In the rows, 128 means zero.
Facts:
baflarar {γ=a, Θ=708}
bikon {ρ=sevok, lobra, γ=a, Θ=708}
birok {ρ=drezul, loziro, γ=b, Θ=954}
bobro {γ=b, Θ=898}
botu {γ=a, Θ=765}
brasas {ρ=sevok, fubutro, flodran, γ=c, Θ=148}
breplo {ρ=lobra, γ=a, Θ=898}
bretul {γ=a, Θ=954}
brubem {ρ=rebren, lobra, miku, γ=c, Θ=898}
dedarel {ρ=mepok, γ=c, Θ=898}
degrok {γ=b, Θ=954}
dimek {γ=a, Θ=447}
dovur {ρ=sustak, γ=a, Θ=954}
dragus {ρ=fotes, γ=c, Θ=765}
draskir {ρ=lobra, γ=a, Θ=954}
drefastol {γ=b, Θ=765}
drezul {ρ=lobra, mepok, γ=a, Θ=898}
drizusku {ρ=degrok, stekir, loklek, γ=a, Θ=447}
droloflon {ρ=grukek, γ=a, Θ=148}
drovim {γ=a, Θ=148}
duklal {ρ=duklotun, γ=b, Θ=447}
duklotun {ρ=lobra, dedarel, lubrer, γ=a, Θ=447}
fadi {ρ=stebeduk, γ=b, Θ=765}
fekal {ρ=vivas, luflun, plonon, γ=a, Θ=447}
finom {ρ=lobra, γ=a, Θ=898}
fizedim {γ=c, Θ=148}
flagil {ρ=baflarar, γ=a, Θ=765}
flaklos {γ=c, Θ=765}
flane {ρ=degrok, lobra, loziro, γ=b, Θ=954}
flezoplon {ρ=lobra, γ=c, Θ=954}
flitrok {γ=c, Θ=954}
flodran {ρ=baflarar, γ=b, Θ=708}
fludis {ρ=nogrubri, trokla, γ=c, Θ=954}
fotes {ρ=kluka, γ=b, Θ=708}
fubutro {ρ=plonon, γ=a, Θ=898}
gikir {ρ=pume, kudrer, mugrim, kligri, γ=b, Θ=708}
gipes {ρ=bikon, γ=a, Θ=148}
gitron {ρ=mepok, γ=a, Θ=954}
grekerem {ρ=bretul, γ=b, Θ=148}
gruduflum {γ=a, Θ=765}
grukek {ρ=loziro, γ=a, Θ=898}
grumo {ρ=grukek, γ=b, Θ=148}
gunu {ρ=flezoplon, γ=a, Θ=708}
gusus {ρ=plonon, γ=b, Θ=954}
keklem {ρ=gitron, stekir, γ=a, Θ=765}
kenas {ρ=klaki, draskir, γ=c, Θ=708}
kibras {γ=a, Θ=898}
klaki {ρ=degrok, γ=a, Θ=954}
klemon {ρ=draskir, γ=c, Θ=447}
kligri {ρ=vigek, γ=a, Θ=708}
klistus {ρ=fotes, γ=a, Θ=765}
kludruk {ρ=troplis, γ=a, Θ=954}
kluka {γ=a, Θ=148}
kostin {γ=a, Θ=765}
kudrer {ρ=skuflos, zomuskal, γ=b, Θ=447}
laflu {ρ=sevok, flodran, γ=a, Θ=447}
lagam {ρ=flodran, γ=a, Θ=708}
liper {ρ=birok, loziro, γ=a, Θ=898}
litreflin {ρ=melak, γ=a, Θ=954}
lobra {γ=c, Θ=954}
loklek {ρ=loziro, γ=a, Θ=708}
loziro {ρ=draskir, γ=a, Θ=447}
lubrer {γ=c, Θ=708}
luflun {ρ=miku, γ=a, Θ=447}
mapli {ρ=stebel, baflarar, lubrer, bretul, γ=a, Θ=148}
matri {ρ=gitron, trokla, γ=b, Θ=148}
melak {ρ=lubrer, γ=a, Θ=765}
mepok {ρ=plonon, γ=b, Θ=898}
mife {ρ=degrok, γ=a, Θ=708}
miku {ρ=plonon, γ=c, Θ=898}
mipir {ρ=plonon, γ=a, Θ=708}
miskek {ρ=skuflos, γ=c, Θ=765}
monim {γ=b, Θ=148}
muflor {ρ=pume, drizusku, γ=a, Θ=765}
mugrim {ρ=neklor, stustok, γ=a, Θ=148}
mustem {ρ=baflarar, luflun, γ=b, Θ=708}
natabram {ρ=dedarel, γ=a, Θ=954}
nedol {ρ=drezul, γ=c, Θ=708}
nedrul {ρ=lobra, segre, γ=a, Θ=765}
neklor {ρ=pleze, γ=a, Θ=765}
neplem {ρ=retik, γ=a, Θ=954}
nidras {ρ=lobra, segre, γ=a, Θ=954}
nilom {ρ=fludis, γ=b, Θ=708}
nofi {γ=b, Θ=447}
nogrubri {ρ=vivas, γ=a, Θ=898}
nosto {ρ=trokla, γ=c, Θ=447}
paklepu {ρ=skibe, vivas, γ=a, Θ=708}
paklo {ρ=fizedim, pleze, γ=a, Θ=898}
palo {ρ=grukek, vivas, γ=c, Θ=765}
pazen {ρ=drizusku, stustok, loklek, troplis, mipir, γ=a, Θ=954}
peki {ρ=gruduflum, klemon, mepok, γ=a, Θ=954}
pitre {ρ=gitron, nogrubri, γ=a, Θ=765}
plamim {γ=c, Θ=898}
pleze {γ=a, Θ=954}
pligru {ρ=pazen, fubutro, γ=a, Θ=954}
plonon {ρ=lobra, draskir, γ=a, Θ=148}
ploto {ρ=baflarar, nogrubri, γ=a, Θ=708}
pluminel {ρ=retik, γ=b, Θ=954}
podin {ρ=litreflin, drovim, trokla, mapli, γ=a, Θ=708}
poflur {ρ=gusus, stustok, γ=b, Θ=148}
poran {ρ=nogrubri, γ=a, Θ=148}
pubutrel {ρ=duklotun, γ=a, Θ=765}
pume {γ=a, Θ=148}
rebren {ρ=grekerem, γ=b, Θ=898}
reker {ρ=drezul, γ=b, Θ=765}
retik {ρ=flane, baflarar, γ=b, Θ=765}
ronuve {ρ=fotes, nedrul, γ=b, Θ=954}
sastel {ρ=zomuskal, γ=a, Θ=148}
sazus {γ=c, Θ=447}
sebres {ρ=duklotun, γ=a, Θ=954}
segre {ρ=gruduflum, lobra, γ=a, Θ=708}
sevok {ρ=botu, flodran, γ=a, Θ=148}
sizak {ρ=mipir, flodran, γ=c, Θ=447}
skapes {ρ=bikon, γ=b, Θ=954}
skeklu {ρ=loziro, γ=a, Θ=954}
skibe {ρ=trizoflur, γ=c, Θ=447}
skimal {ρ=lobra, mepok, γ=a, Θ=708}
skiskur {ρ=troplis, γ=c, Θ=148}
skogrim {ρ=lobra, γ=a, Θ=447}
skuflos {ρ=fizedim, γ=a, Θ=954}
sogis {ρ=ploto, fubutro, γ=c, Θ=708}
somol {ρ=nogrubri, γ=a, Θ=148}
stasenar {γ=b, Θ=954}
stebeduk {γ=c, Θ=765}
stebel {ρ=lubrer, γ=c, Θ=765}
stekir {ρ=loklek, γ=c, Θ=898}
stibugus {ρ=lobra, γ=b, Θ=148}
stistedis {ρ=klemon, duklotun, γ=b, Θ=954}
stoplastu {ρ=miku, viskal, γ=a, Θ=148}
stoskim {ρ=fludis, gruduflum, γ=b, Θ=447}
stubrak {ρ=pume, γ=b, Θ=898}
stustok {ρ=poran, γ=a, Θ=954}
sustak {ρ=grukek, litreflin, γ=c, Θ=708}
tanebres {γ=c, Θ=148}
trakluve {ρ=flezoplon, zutoza, γ=b, Θ=708}
tretik {ρ=botu, reker, γ=a, Θ=954}
trinol {γ=a, Θ=954}
trizoflur {γ=b, Θ=954}
trokla {ρ=plonon, draskir, γ=c, Θ=954}
troplis {ρ=fludis, γ=b, Θ=765}
trulal {ρ=draskir, γ=b, Θ=954}
vazo {γ=a, Θ=708}
vetrir {ρ=skimal, draskir, γ=c, Θ=954}
vigek {ρ=degrok, flezoplon, flodran, γ=b, Θ=765}
vikek {γ=a, Θ=148}
vipla {ρ=draskir, γ=a, Θ=765}
viplo {ρ=litreflin, mife, skuflos, γ=c, Θ=954}
viskal {γ=a, Θ=708}
vivas {ρ=mepok, γ=a, Θ=954}
vufloger {ρ=baflarar, nogrubri, bretul, γ=a, Θ=708}
zabrige {ρ=loziro, γ=c, Θ=898}
zetek {ρ=flezoplon, zomuskal, draskir, γ=a, Θ=447}
zomuskal {ρ=degrok, γ=a, Θ=765}
zugan {ρ=bretul, γ=c, Θ=898}
zutoza {ρ=drezul, gusus, γ=a, Θ=898}

Known rows:
bobro: [121 134 150 102 195 145  96 117  69 150 118 112  94 104 124 109 153 121
 133 189 160 155 114  99 139 134 100 137 178 144 194 120 127 135  62  95
  94 116 118  79 141 134 128  30 122 137 110 105 109 154 109 136  94  75
 126]
fubutro: [117 131 159  90 199 165  71  94 105 154 125 124 103 107 121  97 145 109
 121 162 167 175 128  90 145 131  94 164 188 154 177 123 164 128  52 111
 116 106 143  51 136 140 134  35  91 138 120  99 113 145 104 149 110  56
 129]
flodran: [131 173 114  74 173 171 113 150  86  92 102 145 117  89 151 133 160 128
 148 148 131 133  55 135 125 174 141 142 149  99 132 140 134 134  87  96
 124 117 185  98 166 169  98  70 150 116 131 153 123 118  87 150 126  53
 158]
stekir: [122 143 142 116 182 162  99 100  96 162 111 105  99  94 128  90 121 102
 138 170 190 161 107  85 142 149 100 155 179 149 199 113 150 107  60  93
 124  91 129  80 124 146 104  52 103 142 131  86 122 151  98 136  79  58
 106]
finom: [121 127 162  89 200 152  67  95 112 156 134 121 120 112 127  95 144 112
 125 171 176 181 121  88 140 130  93 165 183 145 172 126 164 123  50 102
 113 112 141  59 136 137 138  38  91 139 116  96 119 150 117 154 118  71
 123]
flagil: [116 130 116  67 173 137 108 114 108 111 115 149 109 132 159 112 136 119
 128 120 157 144  92 100 102 149 143 171 144 129 114 131 180 114  98 157
 134 119 185  76 157 158 112  84 144 145  87 115 129  92 107 162 142  56
 139]
gipes: [103 118 143  69 175 125  87 109 125 139 142 134 115 131 139 112 130 126
 121 137 171 155 114  99 124 134 145 164 157 135 155 134 176 122  66 130
 128 116 153  70 149 166 123  54 124 157 115  96 117 104 114 149 132  87
 129]
poflur: [100 117 131  86 180 112 121 124  94 129 121 129  84 121 146 117 122 129
 122 152 157 133 106 103 125 130 147 136 151 127 178 132 149 134  79 108
 113 123 128  89 154 175 123  62 137 148  97 104 100 121 102 128 109  95
 132]
zetek: [133 106 126  78 185 126 122 103  85 125 128 136 109 126 172 104 141 117
 131 132 182 138 119  64 120 114 130 190 166 163 124 107 181  92  81 134
 123 109 151  60 167 162 140  80 124 153  75  89 151 111 129 160 138  63
 132]
drefastol: [126 134 111  82 171 124 136 136  79 112 112 147  96 121 149 124 138 123
 138 137 150 110  77 101 108 138 155 134 140 123 136 127 140 128  96 126
 112 127 167  88 167 153 108  89 158 152  79 123 128  99 108 143 118  70
 134]
stasenar: [122 128 116  76 181 140 126 140  68 114 119 130 114 111 154 125 147 141
 132 142 154 124  84  97 132 134 155 160 177 126 156 113 142 119  67  89
 115 114 132  91 165 180 107  56 156 139 116 139 107 116 111 139 116  78
 143]
skimal: [137 155 122  66 180 163  85 132 121 101 109 148 141 113 147 128 137 113
 132 131 155 159  52 118 128 151 137 161 167  97 114 145 175 119  69  93
 134 129 196  69 165 173  89  93 119 118 116 154 125 127 114 162 150  44
 155]
nidras: [122 117 132  62 184 140  99 119 108 117 132 135 137 121 159 114 132 132
 125 126 171 153  88  90 131 129 150 186 182 132 133 120 177 104  55  97
 136 112 152  71 163 187 116  61 129 138 116 132 119 115 124 157 145  74
 142]
gikir: [132 156 109  77 171 147 113 150  82 102  88 131 121 113 164 134 152 123
 148 163 143 140  47 138 127 162 131 143 155  89 131 144 143 123  87  84
 119 140 164 106 176 175  85  90 153 108 109 148 126 137 109 146 129  56
 151]
litreflin: [122 127 124  64 179 158  94 122  97 119 129 127 130 122 150 117 148 135
 119 125 164 145  95  94 133 135 152 187 187 133 137 111 174 104  58 113
 131 107 152  68 158 174 108  50 144 146 131 133 115  98 119 155 130  61
 141]
trulal: [125 124 121  77 187 132 132 138  79 111 121 135 113 100 166 120 137 138
 137 142 155 127  79  94 137 132 153 157 167 127 154 119 143 118  66  73
 120 115 135  87 167 191 118  61 140 136 111 133 116 128 110 134 123  84
 147]
lobra: [133 147 115  89 169 165 126 130  99 120 137 135 129  75 139 108 117 124
 142 116 182 127  77  75 136 148 171 164 171 141 160 103 152  98  55  78
 142  79 161  76 143 178  98  60 138 156 147 126 121 101  96 144 105  64
 123]
vetrir: [125 126 112  86 179 141 124 123 101 117 116 125 133  99 161 103  99 126
 139 127 194 140  71  83 130 146 151 173 167 131 154 109 166  88  67  79
 140  95 142  98 142 190  97  72 137 140 124 127 117 126 109 143 114  78
 124]
sebres: [120 118 126  63 184 150  95 122 105 116 130 133 137 121 155 115 136 136
 121 126 171 150  93  91 128 132 149 183 183 134 134 119 177 104  58 104
 130 110 151  73 158 177 111  58 133 140 121 135 112 111 122 158 142  71
 141]
stibugus: [108 122 134  84 178 110 122 126  97 132 139 136  96 114 140 118 123 131
 135 155 164 132 102 102 124 132 149 132 146 131 172 132 143 136  73  98
 111 122 142  83 155 171 130  55 135 153 105 103 112 118 106 132 118 109
 127]
nofi: [137 116 115  90 185 121 151 124  49 117 115 137  89 111 158 109 146 130
 139 144 167 107 110  68 113 119 144 162 162 162 142 103 140 106  86 130
 102 105 132  79 165 149 140  70 153 156  70 108 129 109 118 146 108  70
 129]

Rows:
No name comes twice in this set of rows, the named rows included.
[120 139 142 117 185 162  92 104  92 159 112 104 113  98 119  88 121 107
 135 172 194 165 107  86 135 150 100 158 179 147 195 115 146 110  64 101
 116  90 123  89 120 129 107  40 115 143 126  99 111 149 107 145  78  67
 100]  plamim
[123 122 117  68 179 134 114 110 113 114 107 148 106 135 157 115 122 116
 119 117 159 140  92  95 110 133 147 162 153 123 117 133 185 117  96 145
 134 125 181  68 161 161 105 103 132 146  72 120 122 100 109 156 141  48
 139]  pitre
[137 109 122  79 185 132 116 108  77 127 123 137 109 126 154 107 147 120
 125 126 180 131 120  63 114 116 139 188 179 163 123 103 177  99  79 150
 119 103 148  57 158 150 131  70 138 158  78 104 133  98 130 162 128  54
 128]  dimek
[101 120 137  73 167 125  86 111 121 144 137 129 105 139 149 114 133 119
 120 143 171 156 116 105 133 131 143 168 165 130 156 130 182 118  65 130
 126 118 148  67 159 170 111  60 129 157 119  84 129 105 115 142 126  80
 127]  sastel
[124 121 118  70 175 130 114 112 110 117 114 149 107 135 157 118 126 113
 123 122 163 141  92  95 115 133 147 165 155 124 117 132 184 115  91 138
 135 130 180  66 167 164 101 105 132 148  77 110 132 100 113 153 142  53
 136]  keklem
[ 97 125 132  79 176 119 115 126  89 131 128 133  87 117 138 116 133 138
 127 150 153 131 107 106 119 140 150 135 147 130 174 129 140 136  80 123
 110 114 135  91 147 162 125  42 147 153 109 114  95 107  96 137 107  96
 132]  grekerem
[132 136 119  72 170 143 110 117 110 114 126 155 110 121 138 120 131 113
 123 114 158 131  91  87 112 132 161 156 157 130 120 128 173 121  82 139
 129 118 194  50 162 151 106  96 133 160  89 120 130  88 110 159 138  49
 132]  gruduflum
[119 119 125  63 179 146  99 121 104 120 126 131 125 124 162 117 137 128
 120 127 169 149  93  92 138 133 147 187 183 130 138 114 184 102  56  97
 136 119 148  70 165 192 107  69 130 141 121 124 124 115 119 146 141  63
 143]  skeklu
[122 134 104  90 167 127 137 116 109 117  99 140 106 115 155 101  95 106
 139 120 183 131  72  86 106 147 154 153 137 125 140 123 170 101 102 127
 137 108 175  95 143 163  87 112 141 148  83 111 128 108 100 150 112  60
 115]  palo
[126 159 114  71 181 150 116 145  90  92  90 139 117 102 159 130 145 127
 146 150 138 142  48 134 121 166 131 142 151  95 131 147 142 129  93  91
 120 128 173 108 161 173 101  77 146 105 113 158 113 137 101 151 129  62
 159]  mustem
[134 166 104  89 164 168 110 139 109 109  88 127 139  98 147 117 116 113
 151 138 177 151  37 119 122 174 140 152 158  95 134 136 161 102  84  90
 141 111 181 107 148 170  68  99 142 117 129 148 126 128 105 158 114  46
 133]  sustak
[138 179 108  89 164 181 107 143 108 107 102 137 141  85 133 116 128 117
 150 131 171 143  36 116 119 178 152 152 159 103 130 134 147 106  80  99
 137  95 194  99 140 156  68  82 145 125 141 155 119 112  95 163 113  43
 131]  lubrer

Now the same objects, written a new way:
Known rows:
gipes: [104  64 160 108 167 120  84 143 105 143 144 145 171 127]
stoplastu: [103  65 158 112 168 116  89 140 102 141 144 142 170 126]
litreflin: [110  91 178 121 146 119 166 123 160 125 129 147 141  94]
dimek: [100  73 146 125 179 143 167  88 131 154 132 130 147 102]
sustak: [ 95  83 163  61 150 115 134 104 128 144 154 131 143  89]
plonon: [104  75 174 111 179 111  55 154  86 129 105 108 146 113]
segre: [103  77 194  92 173 123 109 119 140 143 106 140 161 125]
gunu: [106  73 163 102 163 115 136 113 133 140 123 146 162 112]
retik: [108  91 120  88 166 140  90 185 159 147 156 124 154  81]
pleze: [109  98 186 130 160 135 222 117 151 131 136 133 143  97]
pitre: [102  67 147 132 160 125 108 172 148 157 141 141 139  92]
viplo: [100 100 181  76 134 124 168 118 154 130 148 123 133  70]
sazus: [ 90  81 153  80 165 147 167  87 127 159 151 105 140  78]
fekal: [ 95  70 135 127 166 118 110  96 137 140 119 126 141  98]
mapli: [107  58 151 108 161 123  94 149 106 146 142 144 185 123]
baflarar: [108  75 159 110 168 133 199 114 125 146 131 133 177 112]
lobra: [ 97 112 226  69 158 150 181 126 153 140 127 100 134  87]
neplem: [111  90 179 119 147 119 171 123 160 125 126 145 144  94]
laflu: [102  60 138 113 161 132 118  98 144 148 119 141 154  98]
loklek: [110  78 168  96 170 109 123  91 126 137 146 179 128 100]
zugan: [ 97  76 169  66 150 119 149 155 137 149 155 117 138  82]

Rows:
No name comes twice in this set of rows, the named rows included.
[111  74 174 103 174 104 131 133 140 140 155 177 108  95]  grukek
[ 84  88 177  77 155 104 131 149 145 144 162 113 128  99]  dedarel
[101  73 185 117 173 139  76 177 154 161 121 136 137 100]  nedrul
[114  72 150 124 169 128  99 173 128 148 123 132 112  66]  vipla
[110  98 185 127 159 135 222 119 150 131 135 132 147  95]  bretul
[104 105 170  84 138 111 157 129 131 115 120  90 110  47]  trokla
[ 99  99 120  86 186 150 148  97 144 143 151 111 158  95]  nofi
[ 91  76 141  72 151 131 115  93 133 150 138 110 133  73]  nosto
[111  88 122  62 158 126 129 132 148 130 139 124 193 102]  flodran
[103  97 127  93 173 136  89 177 155 145 161 122 142  85]  fadi
[100  84 176  60 158 112 132 138 133 146 168 142 108  72]  zabrige
[ 98 104 221  59 145 137 131 132 161 134 118 112 135  83]  flezoplon
[110 125 163  80 165 120 129 110 170 112 161 154 123  85]  birok
[103 105 133 102 185 148 137 171 147 151 168 112 145  87]  drefastol
[107  68 153 123 165 131 107 165 146 157 144 151 131  84]  zomuskal

